[[123 127 123 121 127 140 121 128 150 124 119 122 122]
 [131 130 131 130 130 124 116 132 121 130 133 131 131]
 [112 125 130 129 128 119 128 131 120 120 141 110 110]
 [139 135 135 136 134 126 126 123 121 133 142 139 140]]
->
[[122 122 123 127 123 121 127 140 121 128 150 124 119]
 [131 131 131 130 131 130 130 124 116 132 121 130 133]
 [110 110 112 125 130 129 128 119 128 131 120 120 141]
 [139 140 139 135 135 136 134 126 126 123 121 133 142]]

[[146 112 108 141 137 158 142 115]
 [144 108 111 124 130 145 137 121]
 [104 141 149 109 113 102 120 141]]
->
[[142 115 146 112 108 141 137 158]
 [137 121 144 108 111 124 130 145]
 [120 141 104 141 149 109 113 102]]

[[135 133 122 122 133]
 [116 116 124 122 115]
 [138 141 132 134 146]
 [140 139 133 136 142]
 [106 130 137 136 133]
 [109 124 131 129 128]
 [109 122 128 125 126]
 [117 118 126 121 116]
 [139 137 129 129 138]
 [154 130 136 146 123]]
->
[[122 133 135 133 122]
 [122 115 116 116 124]
 [134 146 138 141 132]
 [136 142 140 139 133]
 [136 133 106 130 137]
 [129 128 109 124 131]
 [125 126 109 122 128]
 [121 116 117 118 126]
 [129 138 139 137 129]
 [146 123 154 130 136]]

[[124 118 127 139 128 124 124 124 122 120 105 119 119]
 [135 137 131 121 124 132 135 137 141 143 140 137 142]
 [134 136 124 119 128 121 132 139 137 137 140 135 136]
 [131 131 144 127 122 147 130 131 132 133 132 131 133]
 [129 126 134 143 123 130 130 129 132 132 118 128 130]]
->
[[119 119 124 118 127 139 128 124 124 124 122 120 105]
 [137 142 135 137 131 121 124 132 135 137 141 143 140]
 [135 136 134 136 124 119 128 121 132 139 137 137 140]
 [131 133 131 131 144 127 122 147 130 131 132 133 132]
 [128 130 129 126 134 143 123 130 130 129 132 132 118]]

[[115 109 116 132 147 146 145 125 107 113 109 114 130 113 126 120]
 [116 110 116 135 148 150 148 124 108 115 109 120 135 113 127 121]]
->
[[126 120 115 109 116 132 147 146 145 125 107 113 109 114 130 113]
 [127 121 116 110 116 135 148 150 148 124 108 115 109 120 135 113]]

[[145 114 110 138 136 148 139 118]
 [111 142 145 120 120 111 120 137]
 [112 143 145 122 122 110 118 137]
 [138 121 120 138 134 149 130 123]
 [140 119 115 141 135 151 136 120]]
->
[[139 118 145 114 110 138 136 148]
 [120 137 111 142 145 120 120 111]
 [118 137 112 143 145 122 122 110]
 [130 123 138 121 120 138 134 149]
 [136 120 140 119 115 141 135 151]]

[[118 130 125 116 128 131 117 125 129 133 120 129 126 138 120 116]
 [132 128 124 128 128 129 123 139 127 127 130 125 131 129 136 128]
 [132 147 125 141 140 121 136 128 125 135 137 133 133 131 130 130]
 [140 123 142 139 125 127 142 124 127 119 132 129 131 118 131 141]
 [134 149 144 128 133 136 123 129 124 130 118 133 131 143 120 127]]
->
[[120 116 118 130 125 116 128 131 117 125 129 133 120 129 126 138]
 [136 128 132 128 124 128 128 129 123 139 127 127 130 125 131 129]
 [130 130 132 147 125 141 140 121 136 128 125 135 137 133 133 131]
 [131 141 140 123 142 139 125 127 142 124 127 119 132 129 131 118]
 [120 127 134 149 144 128 133 136 123 129 124 130 118 133 131 143]]

[[128 127 130 128 127 127 128 128 128]
 [129 126 128 129 126 128 128 128 118]
 [128 128 131 128 127 128 133 127 125]
 [128 128 128 128 128 128 128 128 128]
 [128 129 126 128 130 129 124 129 129]
 [130 128 140 121 119 126 144 125 155]
 [128 126 124 132 125 129 149 129 138]]
->
[[128 128 128 127 130 128 127 127 128]
 [128 118 129 126 128 129 126 128 128]
 [127 125 128 128 131 128 127 128 133]
 [128 128 128 128 128 128 128 128 128]
 [129 129 128 129 126 128 130 129 124]
 [125 155 130 128 140 121 119 126 144]
 [129 138 128 126 124 132 125 129 149]]
---
[[115 148 150 117 130 137 122 146 129 132 105 140 118 108 129 105]
 [137 114 148 116 106 122 109 137 141 122 122 125 113 130 143 146]
 [139 135 121 131 146 125 128 120 134 122 134 114 126 127 141 126]
 [141 130 146 151 143 142 151 120 148 133 105 130 143 119 151 135]
 [106 106 126 111 141 128 144 125 136 143 147 137 125 114 117 150]
 [136 151 134 147 108 123 134 106 131 139 131 148 144 128 127 145]]
->
[[106 106 126 111 141 128 144 125 136 143 147 137 125 114 117 150]
 [115 148 150 117 130 137 122 146 129 132 105 140 118 108 129 105]
 [136 151 134 147 108 123 134 106 131 139 131 148 144 128 127 145]
 [137 114 148 116 106 122 109 137 141 122 122 125 113 130 143 146]
 [139 135 121 131 146 125 128 120 134 122 134 114 126 127 141 126]
 [141 130 146 151 143 142 151 120 148 133 105 130 143 119 151 135]]

[[138 101 121 139 125 119 138 119 129 129]
 [114 138 120 112 123 119 114 117 115 136]
 [107 142 118 141 125 120 106 117 128 134]
 [141 108 143 125 137 147 141 132 122 108]
 [137 108 110  99 114 102 137 111 112 148]
 [142 104 144 135 138 149 143 133 126 105]]
->
[[107 142 118 141 125 120 106 117 128 134]
 [114 138 120 112 123 119 114 117 115 136]
 [137 108 110  99 114 102 137 111 112 148]
 [138 101 121 139 125 119 138 119 129 129]
 [141 108 143 125 137 147 141 132 122 108]
 [142 104 144 135 138 149 143 133 126 105]]

[[113 137 120 121 148 129 117]
 [119 142 123 129 137 141 123]
 [118 135 123 122 151 139 117]
 [123 148 131 121 130 137 120]]
->
[[113 137 120 121 148 129 117]
 [118 135 123 122 151 139 117]
 [119 142 123 129 137 141 123]
 [123 148 131 121 130 137 120]]

[[158 128]
 [144 128]]
->
[[144 128]
 [158 128]]

[[122 122 122 129 128 147]
 [148 112 154 135 127 131]
 [145 132 135 127 142 132]
 [126 112 141 137 116 126]]
->
[[122 122 122 129 128 147]
 [126 112 141 137 116 126]
 [145 132 135 127 142 132]
 [148 112 154 135 127 131]]

[[143 140 129 150 132 125 130 127 130]
 [120 146 116 131 121 141 116 111 130]
 [110 138 147 123 121 147 129 118 138]
 [129 125 131 119 123 120 125 122 124]
 [131 145 120 126 133 121 133 112 129]
 [116 128 120 119 134 135 133 129 128]]
->
[[110 138 147 123 121 147 129 118 138]
 [116 128 120 119 134 135 133 129 128]
 [120 146 116 131 121 141 116 111 130]
 [129 125 131 119 123 120 125 122 124]
 [131 145 120 126 133 121 133 112 129]
 [143 140 129 150 132 125 130 127 130]]

[[123 143 144 144]
 [115 121 125 105]
 [145 127 148 122]
 [140 116 145 116]
 [119 126 126 154]
 [136 143 149 133]
 [122 142 143 145]
 [127 111 139 110]]
->
[[115 121 125 105]
 [119 126 126 154]
 [122 142 143 145]
 [123 143 144 144]
 [127 111 139 110]
 [136 143 149 133]
 [140 116 145 116]
 [145 127 148 122]]
